Below are the code and all the weights of a small trained network. Each question names an input and a target symbol and asks about switching units off, where a switched-off unit gives its printed mean instead of its output.

import numpy as np


def w(rows, s, z=0):
    codes = np.array(rows[::2]) - 128.0
    scale = np.full(codes.shape[1], s)
    scale[-1] = z or s
    return codes * scale


def f(y):
    return y / 2 * (1 + np.tanh(0.7978845608 * (y + 0.044715 * y**3)))


def softmax(a):
    e = np.exp(a - a.max(-1, keepdims=True))
    return e / e.sum(-1, keepdims=True)


def log_softmax(a):
    a = a - a.max(-1, keepdims=True)
    return a - np.log(np.exp(a).sum(-1, keepdims=True))


def net(x, mask):
    ids = ['ΘΨαβζητφ'.index(c) for c in x.split()]
    T = len(ids)
    res = E[ids] + P[:T]
    q, k, v = (res @ M[0].T for M in (Q, K, V))
    z = softmax(np.where(np.tri(T) > 0, q @ k.T / 2**0.5, -1e9)) @ v
    res = res + np.where(mask[0], z, O[0][:, -1]) @ O[0][:, :-1]
    y = f(res @ A[0][:, :-1].T + A[0][:, -1])
    res = res + np.where(mask[1:17], y, B[0][:, -1]) @ B[0][:, :-1]
    return log_softmax(res[-1] @ U[:, :-1].T + U[:, -1])


Q, K, V, O, A, B = {}, {}, {}, {}, {}, {}
E = w([
[184,10,137,240,108],'Θ',
[116,98,85,141,214],'Ψ',
[108,90,109,165,191],'α',
[71,162,124,130,240],'β',
[33,167,173,249,158],'ζ',
[8,121,131,119,100],'η',
[136,161,150,54,112],'τ',
[243,150,105,31,131],'φ',
],0.016)
P = w([
[188,200,242,210,37],'0',
[169,87,172,189,82],'1',
[155,66,152,128,110],'2',
[161,68,168,66,129],'3',
[158,73,203,43,132],'4',
[131,75,253,21,133],'5',
],0.0067)
Q[0] = w([
[131,147,96,133,6],'head 0',
[90,151,123,114,168],'head 0',
],0.017)
K[0] = w([
[125,227,66,249,130],'head 0',
[80,109,172,76,127],'head 0',
],0.011)
V[0] = w([
[8,137,159,42,30],'head 0',
[1,23,170,113,176],'head 0',
],0.0091)
O[0] = w([
[110,70,2,199,123,134],'head 0',
[214,246,51,115,148,252],'head 0',
],0.0082,0.0018)
A[0] = w([
[138,110,57,165,154,130],'neuron 0',
[185,162,76,138,175,92],'neuron 1',
[116,143,140,127,2,143],'neuron 2',
[122,62,126,166,127,121],'neuron 3',
[161,168,163,126,144,189],'neuron 4',
[115,122,78,108,91,183],'neuron 5',
[98,164,131,106,172,100],'neuron 6',
[111,184,164,89,68,3],'neuron 7',
[86,139,115,93,101,93],'neuron 8',
[116,102,181,138,117,174],'neuron 9',
[121,84,99,97,188,145],'neuron 10',
[147,173,111,183,110,78],'neuron 11',
[206,103,109,149,107,49],'neuron 12',
[116,152,140,74,81,200],'neuron 13',
[188,171,118,129,74,40],'neuron 14',
[115,168,143,124,124,105],'neuron 15',
],0.018,0.0042)
B[0] = w([
[163,213,78,145,144,239],'neuron 0',
[107,93,180,170,71,219],'neuron 1',
[132,153,220,171,193,196],'neuron 2',
[122,186,189,118,186,207],'neuron 3',
[124,134,98,41,74,229],'neuron 4',
[143,33,137,30,144,202],'neuron 5',
[133,173,183,99,175,169],'neuron 6',
[79,73,193,203,125,164],'neuron 7',
[176,46,146,144,115,151],'neuron 8',
[128,84,2,114,110,254],'neuron 9',
[82,120,113,154,109,195],'neuron 10',
[102,46,183,123,103,170],'neuron 11',
[126,142,221,167,183,170],'neuron 12',
[187,156,95,158,169,202],'neuron 13',
[59,61,113,203,206,152],'neuron 14',
[80,115,156,73,139,138],'neuron 15',
],0.015,0.0078)
U = w([
[162,75,230,161,254,139],'Θ',
[209,154,105,108,190,251],'Ψ',
[135,108,86,132,64,204],'α',
[104,158,189,120,164,57],'β',
[64,94,187,140,107,74],'ζ',
[116,152,153,208,108,225],'η',
[119,189,128,170,223,46],'τ',
[34,106,117,168,196,8],'φ',
],0.0073,0.0028)

Each question gives the input, a string of symbols that net reads in full, and the target symbol t.
The units are the heads (2 rows each of Q, K, V and O) and the neurons (one row each of A and B). Each row of codes is followed by its name. A weight is (code - 128) times the scale printed after its matrix; where a second scale follows, it is the last column's (O, A, B and U).
mask holds one flag per unit, heads first, then neurons. A switched-off unit (its flag False) gives its mean, the last column of its rows in O or B, instead of its output. The means were averaged over made-up inputs and are rounded, as every weight is.
A unit's drop is (log p(t) with every unit on - log p(t) with that unit switched off) / (log p(t) with every unit on - log p(t) with every unit switched off).
The circuit of an input: a set's keep is (log p(t) with only the set's units on - log p(t) with every unit switched off) / (log p(t) with every unit on - log p(t) with every unit switched off). Starting from the 12 units with the biggest drops (on a tie, the unit counted first), units are removed one at a time, each time the one whose removal leaves the highest keep (on an exact tie, the one counted first), for as long as the keep stays at least 0.8.
units of the circuit, in order: the units of the circuit, biggest drop first
most important unit: the unit with the biggest drop
k most important neurons: the k neurons with the biggest drops, biggest first
drop when u is switched off: that unit's drop, to one decimal
input φ η η η ζ, target η: units of the circuit, in order -> (head 0; neuron 0; neuron 1; neuron 11)
input η β Θ ζ α Ψ, target β: units of the circuit, in order -> (head 0; neuron 6; neuron 1; neuron 4)
input η ζ η η, target α: most important neuron -> (neuron 3)
input Θ φ β φ β, target φ: units of the circuit, in order -> (head 0; neuron 9)
input Θ α η η Θ, target Ψ: units of the circuit, in order -> (head 0; neuron 9; neuron 1)
input η Θ φ ζ, target φ: units of the circuit, in order -> (neuron 9; head 0)
input η η ζ η β Ψ, target η: units of the circuit, in order -> (neuron 1; head 0; neuron 0)
input τ η τ η η, target α: units of the circuit, in order -> (head 0; neuron 12)
input ζ φ φ ζ, target φ: units of the circuit, in order -> (neuron 9; head 0; neuron 3)
input τ η Θ η τ Θ, target Ψ: units of the circuit, in order -> (neuron 9; neuron 1)
input α β η τ, target Θ: 2 most important neurons -> (neuron 9; neuron 14)
input β τ Ψ, target τ: units of the circuit, in order -> (neuron 0; head 0; neuron 3; neuron 5)
input η η φ τ α, target φ: units of the circuit, in order -> (neuron 10; head 0)
input Θ Θ α τ α Θ, target α: units of the circuit, in order -> (head 0; neuron 9)
input β η Θ η η φ, target Θ: units of the circuit, in order -> (neuron 14)
input Θ η η Θ φ Ψ, target φ: units of the circuit, in order -> (head 0; neuron 9; neuron 10)
input φ β Θ φ α, target φ: 2 most important neurons -> (neuron 9; neuron 3)
input ζ τ τ η, target Θ: 2 most important neurons -> (neuron 9; neuron 4)
input η η φ, target Θ: 2 most important neurons -> (neuron 12; neuron 9)
input η η Ψ α, target η: most important unit -> neuron 1
input η φ α φ η, target Ψ: 2 most important neurons -> (neuron 1; neuron 7)
input Θ β β, target β: 2 most important neurons -> (neuron 6; neuron 9)
input β α τ η Ψ, target τ: 2 most important neurons -> (neuron 0; neuron 4)
input β φ φ φ, target α: 2 most important neurons -> (neuron 9; neuron 3)
input τ Ψ η β, target η: 2 most important neurons -> (neuron 1; neuron 0)
input Ψ α φ φ η, target Θ: drop when neuron 9 is switched off -> 0.2
input τ α α, target τ: drop when neuron 0 is switched off -> 0.1
